Here is a tiny trained network, its code and every weight. The questions are about switching its units off for an input and a target symbol, where a switched-off unit gives its printed mean instead of its output.

import numpy as np


def w(rows, s, z=0):
    codes = np.array(rows[::2]) - 128.0
    scale = np.full(codes.shape[1], s)
    scale[-1] = z or s
    return codes * scale


def norm(h):
    return h / np.sqrt((h * h).mean(-1, keepdims=True) + 1e-5)


def f(y):
    return np.maximum(y, 0)


def softmax(a):
    e = np.exp(a - a.max(-1, keepdims=True))
    return e / e.sum(-1, keepdims=True)


def log_softmax(a):
    a = a - a.max(-1, keepdims=True)
    return a - np.log(np.exp(a).sum(-1, keepdims=True))


def net(x, mask):
    ids = ['ΓΔΘΛΞΠΣβεητφω'.index(c) for c in x.split()]
    T = len(ids)
    res = E[ids] + P[:T]
    u = 0
    for l in range(3):
        q, k, v = (norm(res) @ M[l].T for M in (Q, K, V))
        z = softmax(np.where(np.tri(T) > 0, q @ k.T / 2**0.5, -1e9)) @ v
        res = res + np.where(mask[u], z, O[l][:, -1]) @ O[l][:, :-1]
        u += 1
        y = f(norm(res) @ A[l][:, :-1].T + A[l][:, -1])
        res = res + np.where(mask[u : u + 8], y, B[l][:, -1]) @ B[l][:, :-1]
        u += 8
    return log_softmax(norm(res)[-1] @ U[:, :-1].T + U[:, -1])


Q, K, V, O, A, B = {}, {}, {}, {}, {}, {}
E = w([
[5,160,105,114,166,158,176],'Γ',
[132,55,129,115,175,141,157],'Δ',
[115,83,147,142,151,120,119],'Θ',
[132,136,134,155,104,139,169],'Λ',
[163,134,41,141,147,80,92],'Ξ',
[97,201,70,155,132,76,183],'Π',
[105,79,154,165,141,117,141],'Σ',
[150,44,78,132,47,60,115],'β',
[112,111,115,130,104,74,54],'ε',
[143,168,82,114,131,193,59],'η',
[116,86,186,112,135,123,112],'τ',
[93,136,184,162,99,119,97],'φ',
[112,75,205,136,128,117,157],'ω',
],0.015)
P = w([
[224,144,217,199,254,54,150],'0',
[187,120,208,135,233,32,151],'1',
[159,128,133,192,152,159,94],'2',
[124,87,166,92,199,29,119],'3',
[140,131,108,161,114,185,114],'4',
[84,93,130,75,182,51,97],'5',
[121,125,82,128,85,208,119],'6',
[42,102,92,55,153,81,75],'7',
[115,130,57,117,68,218,140],'8',
],0.006)
Q[0] = w([
[49,181,113,41,205,154,117],'0.h1',
[3,19,105,188,88,180,112],'0.h1',
],0.0066)
K[0] = w([
[51,52,109,135,98,193,214],'0.h1',
[45,170,2,68,95,131,121],'0.h1',
],0.0068)
V[0] = w([
[177,227,96,36,135,52,129],'0.h1',
[69,74,134,86,109,191,4],'0.h1',
],0.0031)
O[0] = w([
[92,154,42,253,69,242,57,40],'0.h1',
[52,109,144,98,154,130,22,254],'0.h1',
],0.005,0.00085)
A[0] = w([
[98,205,91,205,17,121,112,74],'0.n1',
[77,112,125,138,220,158,78,194],'0.n2',
[173,80,75,120,140,195,185,4],'0.n3',
[63,146,134,155,77,23,176,120],'0.n4',
[130,173,98,133,189,26,85,124],'0.n5',
[127,75,218,137,112,254,98,29],'0.n6',
[86,178,45,94,106,34,163,79],'0.n7',
[146,140,37,168,155,54,106,133],'0.n8',
],0.0053,0.004)
B[0] = w([
[134,38,89,94,209,138,177,148],'0.n1',
[110,107,223,163,134,177,113,254],'0.n2',
[106,195,148,254,87,132,60,131],'0.n3',
[165,152,169,188,42,181,204,161],'0.n4',
[84,145,58,159,129,147,69,180],'0.n5',
[157,170,38,219,156,205,121,159],'0.n6',
[181,97,12,122,69,172,177,145],'0.n7',
[116,102,88,171,158,163,166,165],'0.n8',
],0.0068,0.0061)
Q[1] = w([
[130,197,153,99,156,12,162],'1.h1',
[153,90,166,49,92,33,134],'1.h1',
],0.011)
K[1] = w([
[165,98,254,212,188,73,197],'1.h1',
[254,136,232,249,208,103,114],'1.h1',
],0.0074)
V[1] = w([
[254,105,112,61,60,177,75],'1.h1',
[145,218,158,95,196,167,156],'1.h1',
],0.006)
O[1] = w([
[212,207,206,188,209,116,139,165],'1.h1',
[78,144,100,124,88,255,141,252],'1.h1',
],0.0079,0.0018)
A[1] = w([
[124,160,151,46,124,173,25,143],'1.n1',
[214,155,29,112,143,132,128,158],'1.n2',
[102,67,114,193,113,153,154,19],'1.n3',
[207,120,61,178,123,129,71,252],'1.n4',
[136,5,100,143,176,99,45,118],'1.n5',
[22,76,122,96,154,7,63,35],'1.n6',
[114,112,171,183,133,180,99,108],'1.n7',
[194,254,21,70,149,132,89,129],'1.n8',
],0.0068,0.0024)
B[1] = w([
[91,146,199,148,106,95,191,227],'1.n1',
[58,126,239,155,186,150,39,181],'1.n2',
[131,164,169,137,198,66,146,190],'1.n3',
[206,134,127,146,57,87,122,238],'1.n4',
[122,210,96,7,121,79,157,222],'1.n5',
[129,234,140,200,173,196,149,182],'1.n6',
[120,193,66,143,128,130,100,253],'1.n7',
[68,74,119,253,186,105,121,212],'1.n8',
],0.0064,0.0059)
Q[2] = w([
[62,60,175,98,103,213,161],'2.h1',
[129,158,102,204,163,255,169],'2.h1',
],0.0079)
K[2] = w([
[165,144,253,140,147,237,183],'2.h1',
[118,112,88,204,157,244,87],'2.h1',
],0.0075)
V[2] = w([
[85,4,52,164,206,49,37],'2.h1',
[129,132,137,107,34,87,70],'2.h1',
],0.0038)
O[2] = w([
[111,10,2,118,122,142,56,121],'2.h1',
[153,62,112,148,38,114,38,5],'2.h1',
],0.0069,0.0018)
A[2] = w([
[18,146,220,102,129,108,146,118],'2.n1',
[94,58,157,122,167,122,157,26],'2.n2',
[106,25,228,64,162,189,121,53],'2.n3',
[164,130,164,121,153,235,191,74],'2.n4',
[222,188,194,101,116,49,69,212],'2.n5',
[253,59,130,143,51,134,120,131],'2.n6',
[123,131,187,45,138,142,210,77],'2.n7',
[169,163,82,176,59,106,198,1],'2.n8',
],0.0066,0.0025)
B[2] = w([
[134,67,86,147,120,82,160,253],'2.n1',
[122,120,101,145,146,148,119,142],'2.n2',
[249,116,96,142,94,227,128,142],'2.n3',
[131,116,140,121,100,153,11,190],'2.n4',
[103,142,104,69,50,154,136,184],'2.n5',
[177,60,150,47,134,26,76,151],'2.n6',
[132,93,151,144,112,186,28,174],'2.n7',
[231,183,121,74,151,156,254,146],'2.n8',
],0.0073,0.0051)
U = w([
[39,76,56,119,64,206,139,112],'Γ',
[151,61,123,64,226,179,85,110],'Δ',
[95,194,105,42,218,111,144,131],'Θ',
[191,146,160,141,97,154,216,145],'Λ',
[164,59,5,175,189,101,63,51],'Ξ',
[179,173,8,189,131,140,230,76],'Π',
[114,42,168,173,200,67,197,138],'Σ',
[178,88,154,105,80,33,66,253],'β',
[137,243,67,92,52,104,129,103],'ε',
[137,166,139,213,159,202,67,193],'η',
[91,111,231,46,94,142,80,113],'τ',
[80,136,176,212,2,78,153,38],'φ',
[151,6,205,166,108,158,121,127],'ω',
],0.009,0.0046)

Each question gives the input, a string of symbols that net reads in full, and the target symbol t.
The units are the heads (2 rows each of Q, K, V and O) and the neurons (one row each of A and B). Each row of codes is followed by its name. A weight is (code - 128) times the scale printed after its matrix; where a second scale follows, it is the last column's (O, A, B and U).
mask holds one flag per unit, layer by layer, with each layer's heads first. A switched-off unit (its flag False) gives its mean, the last column of its rows in O or B, instead of its output. The means were averaged over made-up inputs and are rounded, as every weight is.
A unit's drop is (log p(t) with every unit on - log p(t) with that unit switched off) / (log p(t) with every unit on - log p(t) with every unit switched off).
The circuit of an input: a set's keep is (log p(t) with only the set's units on - log p(t) with every unit switched off) / (log p(t) with every unit on - log p(t) with every unit switched off). Starting from the 12 units with the biggest drops (on a tie, the unit counted first), units are removed one at a time, each time the one whose removal leaves the highest keep (on an exact tie, the one counted first), for as long as the keep stays at least 0.8.
units of the circuit, in order: the units of the circuit, biggest drop first
unit that matters most: the unit with the biggest drop
top k neurons: the k neurons with the biggest drops, biggest first
top k neurons in layer l: the k neurons of layer l with the biggest drops, biggest first
input Γ Π Θ, target Π: unit that matters most => 0.h1
input η η η Σ Γ Σ η β φ, target β: top 2 neurons => 0.n2; 0.n6
input η η Θ Θ φ τ Λ β φ, target β: units of the circuit, in order => 1.h1; 2.h1
input η Ξ Σ φ ω η φ η ε, target ε: top 2 neurons => 1.n5; 1.n6
input Σ Γ Ξ η η β Θ, target β: top 2 neurons => 0.n2; 0.n7
input Θ Θ Σ, target Σ: top 2 neurons => 1.n4; 2.n1
input η φ η η η ω, target ω: top 2 neurons => 2.n1; 2.n3
input φ η Σ η ε Σ Σ, target ε: top 2 neurons => 1.n5; 1.n8
input Σ β φ η Σ η η Ξ φ, target Ξ: top 4 neurons => 0.n7; 0.n1; 0.n5; 0.n6
input Θ Σ φ, target φ: top 2 neurons in layer 0 => 0.n4; 0.n8
input Σ Θ η τ, target τ: top 4 neurons => 1.n5; 1.n8; 1.n6; 2.n7
input φ Σ τ φ Θ Θ ε, target ε: top 2 neurons in layer 1 => 1.n6; 1.n5
input η ε Σ Γ Σ ω, target ω: top 2 neurons in layer 2 => 2.n7; 2.n1
input Σ Σ Γ η Σ Θ η Π, target Π: unit that matters most => 0.n4
input τ η Σ η η η Ξ Σ Σ, target Ξ: top 2 neurons => 0.n7; 0.n2
input η η Θ τ, target τ: top 3 neurons => 1.n5; 1.n6; 1.n8
input η η Θ Π ω, target Π: top 3 neurons in layer 0 => 0.n6; 0.n2; 0.n7
input Θ Ξ β η Σ Π η β ω, target β: top 4 neurons in layer 0 => 0.n2; 0.n6; 0.n7; 0.n5
input τ η Γ η Σ η, target Σ: top 2 neurons => 1.n1; 1.n8
input φ Δ Θ η β, target β: units of the circuit, in order => 2.n6
input η η φ Λ, target Λ: top 3 neurons => 0.n4; 2.n8; 0.n2
input Θ η η η Γ Σ η η τ, target η: top 2 neurons => 0.n6; 1.n5
input η η Π Σ η Γ Θ, target Γ: top 2 neurons => 0.n7; 0.n6
input τ Σ η η Σ Θ η β τ, target β: top 2 neurons in layer 0 => 0.n2; 0.n6
input ε η ω η Θ ε Σ, target ε: top 2 neurons in layer 0 => 0.n7; 0.n6
input η Θ Θ Γ η ω η Σ Λ, target η: top 3 neurons in layer 0 => 0.n1; 0.n4; 0.n2
input η Π Θ Σ Σ Π φ, target Π: unit that matters most => 0.n7
